Below is a small trained network, with its code and all its weights. Each question gives an input and a class and asks what happens when units are switched off, that is, made to give their printed mean instead of their output.

import numpy as np


def w(rows, s, z=0):
    codes = np.array(rows[::2]) - 128.0
    scale = np.full(codes.shape[1], s)
    scale[-1] = z or s
    return codes * scale


def norm(h):
    return h / np.sqrt((h * h).mean(-1, keepdims=True) + 1e-5)


def f(y):
    return y / 2 * (1 + np.tanh(0.7978845608 * (y + 0.044715 * y**3)))


def log_softmax(a):
    a = a - a.max(-1, keepdims=True)
    return a - np.log(np.exp(a).sum(-1, keepdims=True))


def net(x, mask):
    res = np.array(x, float).reshape(1, 6) / 4 @ E
    u = 0
    for l in range(2):
        y = f(norm(res) @ A[l][:, :-1].T + A[l][:, -1])
        res = res + np.where(mask[u : u + 11], y, B[l][:, -1]) @ B[l][:, :-1]
        u += 11
    return log_softmax(norm(res)[-1] @ U[:, :-1].T + U[:, -1])


A, B = {}, {}
E = w([
[121,131,78,145,144,22,125],'x0',
[115,101,137,94,111,143,168],'x1',
[116,32,124,207,63,132,101],'x2',
[160,96,114,115,129,47,115],'x3',
[58,121,4,91,112,151,94],'x4',
[156,154,133,107,34,119,119],'x5',
],0.0035)
A[0] = w([
[145,135,163,164,197,152,231,76],'0.n1',
[117,209,109,91,103,76,57,191],'0.n2',
[93,134,135,84,80,89,68,46],'0.n3',
[141,48,189,119,191,135,102,73],'0.n4',
[212,187,180,111,183,83,118,123],'0.n5',
[32,93,59,210,240,61,56,100],'0.n6',
[92,3,66,191,62,75,106,9],'0.n7',
[147,162,202,163,111,12,59,61],'0.n8',
[77,191,39,223,76,24,77,117],'0.n9',
[63,153,78,64,193,98,75,176],'0.n10',
[52,102,164,4,216,147,186,103],'0.n11',
],0.0046,0.0012)
B[0] = w([
[166,147,75,95,106,68,141,174],'0.n1',
[108,43,218,100,117,179,168,194],'0.n2',
[82,150,157,130,131,133,136,138],'0.n3',
[99,97,103,66,49,84,198,140],'0.n4',
[121,187,227,162,91,88,220,205],'0.n5',
[208,112,84,72,158,184,130,251],'0.n6',
[192,166,192,166,136,129,175,243],'0.n7',
[115,138,138,90,114,148,106,179],'0.n8',
[118,130,143,17,148,105,104,240],'0.n9',
[207,2,109,145,200,103,145,227],'0.n10',
[217,110,168,135,128,167,75,222],'0.n11',
],0.0052,0.0025)
A[1] = w([
[175,144,206,100,106,27,155,154],'1.n1',
[76,188,209,146,230,109,194,121],'1.n2',
[32,72,61,185,82,171,73,124],'1.n3',
[177,182,176,117,90,13,143,171],'1.n4',
[153,82,57,102,128,73,62,201],'1.n5',
[158,1,201,208,87,107,134,164],'1.n6',
[109,145,144,99,123,215,93,162],'1.n7',
[107,139,102,79,62,93,118,254],'1.n8',
[149,163,70,98,137,214,105,246],'1.n9',
[105,46,145,216,157,113,232,103],'1.n10',
[187,132,186,141,56,180,118,142],'1.n11',
],0.0049,0.0017)
B[1] = w([
[119,248,139,219,73,152,87,253],'1.n1',
[182,199,132,187,18,67,253,173],'1.n2',
[134,203,149,226,143,97,118,147],'1.n3',
[61,167,224,254,95,184,115,236],'1.n4',
[142,82,254,158,148,195,122,185],'1.n5',
[119,242,92,62,114,74,242,203],'1.n6',
[49,62,86,167,225,86,121,175],'1.n7',
[93,86,248,128,191,215,85,169],'1.n8',
[201,78,146,159,186,111,57,208],'1.n9',
[153,104,33,114,68,45,161,142],'1.n10',
[214,139,146,135,166,54,124,219],'1.n11',
],0.0043,0.0036)
U = w([
[218,32,145,81,237,150,74,206],'0',
[161,158,52,83,89,46,176,87],'1',
[60,139,75,191,165,136,39,61],'2',
[33,150,183,69,104,118,76,4],'3',
[175,254,227,209,70,67,168,192],'4',
],0.0088,0.0035)

Each question gives the input, the list of numbers given to net, and the class t.
The units are the neurons (one row each of A and B). Each row of codes is followed by its name. A weight is (code - 128) times the scale printed after its matrix; where a second scale follows, it is the last column's (A, B and U).
mask holds one flag per neuron, layer by layer. A switched-off neuron (its flag False) gives its mean, the last column of its row in B, instead of its output. The means were averaged over made-up inputs and are rounded, as every weight is.
A unit's drop is (log p(t) with every unit on - log p(t) with that unit switched off) / (log p(t) with every unit on - log p(t) with every unit switched off).
The circuit of an input: a set's keep is (log p(t) with only the set's units on - log p(t) with every unit switched off) / (log p(t) with every unit on - log p(t) with every unit switched off). Starting from the 12 units with the biggest drops (on a tie, the unit counted first), units are removed one at a time, each time the one whose removal leaves the highest keep (on an exact tie, the one counted first), for as long as the keep stays at least 0.8.
units of the circuit, in order: the units of the circuit, biggest drop first
most important unit: the unit with the biggest drop
k most important neurons: the k neurons with the biggest drops, biggest first
top k neurons in layer l: the k neurons of layer l with the biggest drops, biggest first
drop of u: that unit's drop, to one decimal
input [5,4,3,2,5,3], class 0: most important unit => 0.n5
input [-3,-5,6,-1,7,7], class 0: top 2 neurons in layer 1 => 1.n1, 1.n4
input [-6,-6,-1,-2,5,7], class 2: units of the circuit, in order => 0.n7, 1.n7
input [0,4,0,0,-1,-4], class 0: 2 most important neurons => 0.n5, 0.n7
input [4,-4,-3,-1,0,4], class 3: top 3 neurons in layer 0 => 0.n9, 0.n7, 0.n8
input [-5,2,8,5,2,-8], class 1: units of the circuit, in order => 1.n6, 1.n10
input [2,4,8,-5,-4,-5], class 1: 2 most important neurons => 1.n10, 0.n5
input [6,0,4,-1,-2,-5], class 0: 2 most important neurons => 0.n6, 0.n5
input [-3,-3,7,-5,-8,-6], class 1: top 2 neurons in layer 1 => 1.n10, 1.n6
input [-8,-1,1,-7,2,5], class 2: top 2 neurons in layer 1 => 1.n3, 1.n7
input [1,5,-4,-7,4,7], class 0: drop of 0.n5 => 0.0
input [4,-2,1,1,4,6], class 3: drop of 1.n9 => 0.1
input [-8,3,8,2,2,-5], class 1: drop of 1.n6 => 0.2
input [5,6,-7,7,5,4], class 0: most important unit => 0.n10
